Below is a small trained network, with its code and all its weights. Each question gives an input and a class and asks what happens when units are switched off, that is, made to give their printed mean instead of their output.

import numpy as np


def w(rows, s, z=0):
    codes = np.array(rows[::2]) - 128.0
    scale = np.full(codes.shape[1], s)
    scale[-1] = z or s
    return codes * scale


def norm(h):
    return h / np.sqrt((h * h).mean(-1, keepdims=True) + 1e-5)


def f(y):
    return y / 2 * (1 + np.tanh(0.7978845608 * (y + 0.044715 * y**3)))


def log_softmax(a):
    a = a - a.max(-1, keepdims=True)
    return a - np.log(np.exp(a).sum(-1, keepdims=True))


def net(x, mask):
    res = np.array(x, float).reshape(1, 2) / 4 @ E
    u = 0
    for l in range(4):
        y = f(norm(res) @ A[l][:, :-1].T + A[l][:, -1])
        res = res + np.where(mask[u : u + 4], y, B[l][:, -1]) @ B[l][:, :-1]
        u += 4
    return log_softmax(norm(res)[-1] @ U[:, :-1].T + U[:, -1])


A, B = {}, {}
E = w([
[169,100,152,158,248,150,93,150,179,2],'x0',
[90,202,225,148,79,178,229,156,151,53],'x1',
],0.0077)
A[0] = w([
[109,148,154,148,255,215,128,100,104,170,98],'0.n1',
[116,163,81,79,149,68,40,95,138,117,171],'0.n2',
[98,68,67,68,44,28,197,106,144,109,2],'0.n3',
[126,81,92,109,45,86,205,92,127,90,210],'0.n4',
],0.0063,0.0025)
B[0] = w([
[2,193,220,56,136,69,69,159,129,194,172],'0.n1',
[39,59,177,127,50,251,39,140,74,81,251],'0.n2',
[86,177,143,63,233,82,154,146,227,99,196],'0.n3',
[145,151,208,173,190,99,106,139,162,11,221],'0.n4',
],0.007,0.0034)
A[1] = w([
[87,136,112,103,129,78,173,140,184,127,11],'1.n1',
[173,109,204,162,117,92,127,29,174,91,2],'1.n2',
[117,206,67,69,50,44,202,77,104,219,30],'1.n3',
[255,122,63,161,190,190,91,81,218,108,109],'1.n4',
],0.0069,0.0017)
B[1] = w([
[17,170,70,75,108,139,76,187,106,195,164],'1.n1',
[208,174,76,193,206,201,23,107,72,201,161],'1.n2',
[60,210,164,122,220,40,202,2,55,106,254],'1.n3',
[69,139,166,181,165,66,92,90,34,112,147],'1.n4',
],0.0092,0.0043)
A[2] = w([
[46,150,139,79,57,205,116,219,193,131,59],'2.n1',
[107,151,188,146,43,159,214,175,174,103,46],'2.n2',
[173,75,2,115,137,70,74,123,104,205,4],'2.n3',
[169,137,69,203,183,135,55,128,100,163,41],'2.n4',
],0.0098,0.003)
B[2] = w([
[228,185,173,104,157,62,254,161,207,217,250],'2.n1',
[110,5,36,113,34,221,35,92,113,173,253],'2.n2',
[122,124,119,152,6,254,17,88,109,134,239],'2.n3',
[187,130,172,58,119,82,243,161,234,206,218],'2.n4',
],0.0099,0.0038)
A[3] = w([
[156,124,145,80,135,76,72,79,119,108,157],'3.n1',
[98,111,132,198,233,97,113,185,163,55,2],'3.n2',
[51,121,172,119,222,71,122,115,67,57,152],'3.n3',
[111,16,145,173,38,254,77,58,116,159,142],'3.n4',
],0.0096,0.0052)
B[3] = w([
[66,181,113,157,107,199,163,127,107,94,149],'3.n1',
[28,193,106,146,132,62,126,77,30,97,160],'3.n2',
[206,207,89,224,171,15,244,74,89,99,207],'3.n3',
[73,63,122,43,58,218,51,179,90,166,252],'3.n4',
],0.011,0.016)
U = w([
[52,35,109,65,58,247,44,186,85,152,228],'0',
[68,207,139,198,233,31,211,46,62,55,205],'1',
[204,109,214,86,195,106,203,213,232,197,131],'2',
[154,39,15,232,103,107,97,143,219,32,2],'3',
],0.012,0.0072)

Each question gives the input, the list of numbers given to net, and the class t.
The units are the neurons (one row each of A and B). Each row of codes is followed by its name. A weight is (code - 128) times the scale printed after its matrix; where a second scale follows, it is the last column's (A, B and U).
mask holds one flag per neuron, layer by layer. A switched-off neuron (its flag False) gives its mean, the last column of its row in B, instead of its output. The means were averaged over made-up inputs and are rounded, as every weight is.
A unit's drop is (log p(t) with every unit on - log p(t) with that unit switched off) / (log p(t) with every unit on - log p(t) with every unit switched off).
The circuit of an input: a set's keep is (log p(t) with only the set's units on - log p(t) with every unit switched off) / (log p(t) with every unit on - log p(t) with every unit switched off). Starting from the 12 units with the biggest drops (on a tie, the unit counted first), units are removed one at a time, each time the one whose removal leaves the highest keep (on an exact tie, the one counted first), for as long as the keep stays at least 0.8.
units of the circuit, in order: the units of the circuit, biggest drop first
k most important neurons: the k neurons with the biggest drops, biggest first
top k neurons in layer l: the k neurons of layer l with the biggest drops, biggest first
drop when u is switched off: that unit's drop, to one decimal
input [-7,-3], class 1: units of the circuit, in order	1.n3
input [-2,-1], class 2: 2 most important neurons	1.n3; 2.n1
input [2,1], class 2: 2 most important neurons	1.n3; 2.n1
input [5,-2], class 1: 2 most important neurons	2.n2; 2.n3
input [-1,-1], class 2: 2 most important neurons	2.n1; 1.n3
input [-2,3], class 2: 2 most important neurons	0.n2; 0.n4
input [-7,4], class 1: 2 most important neurons	1.n3; 0.n2
input [7,7], class 0: 2 most important neurons	1.n3; 2.n2
input [-6,5], class 1: 3 most important neurons	0.n2; 1.n3; 2.n3
input [3,3], class 2: 4 most important neurons	1.n3; 0.n2; 1.n2; 3.n4
input [-2,2], class 2: 3 most important neurons	0.n4; 2.n4; 1.n2
input [-1,2], class 2: 2 most important neurons	1.n2; 2.n4
input [-2,1], class 2: drop when 2.n4 is switched off	0.1
input [-2,-2], class 2: drop when 1.n3 is switched off	1.0
input [5,-1], class 1: drop when 2.n4 is switched off	0.0
input [-4,-3], class 1: top neuron in layer 0	0.n3
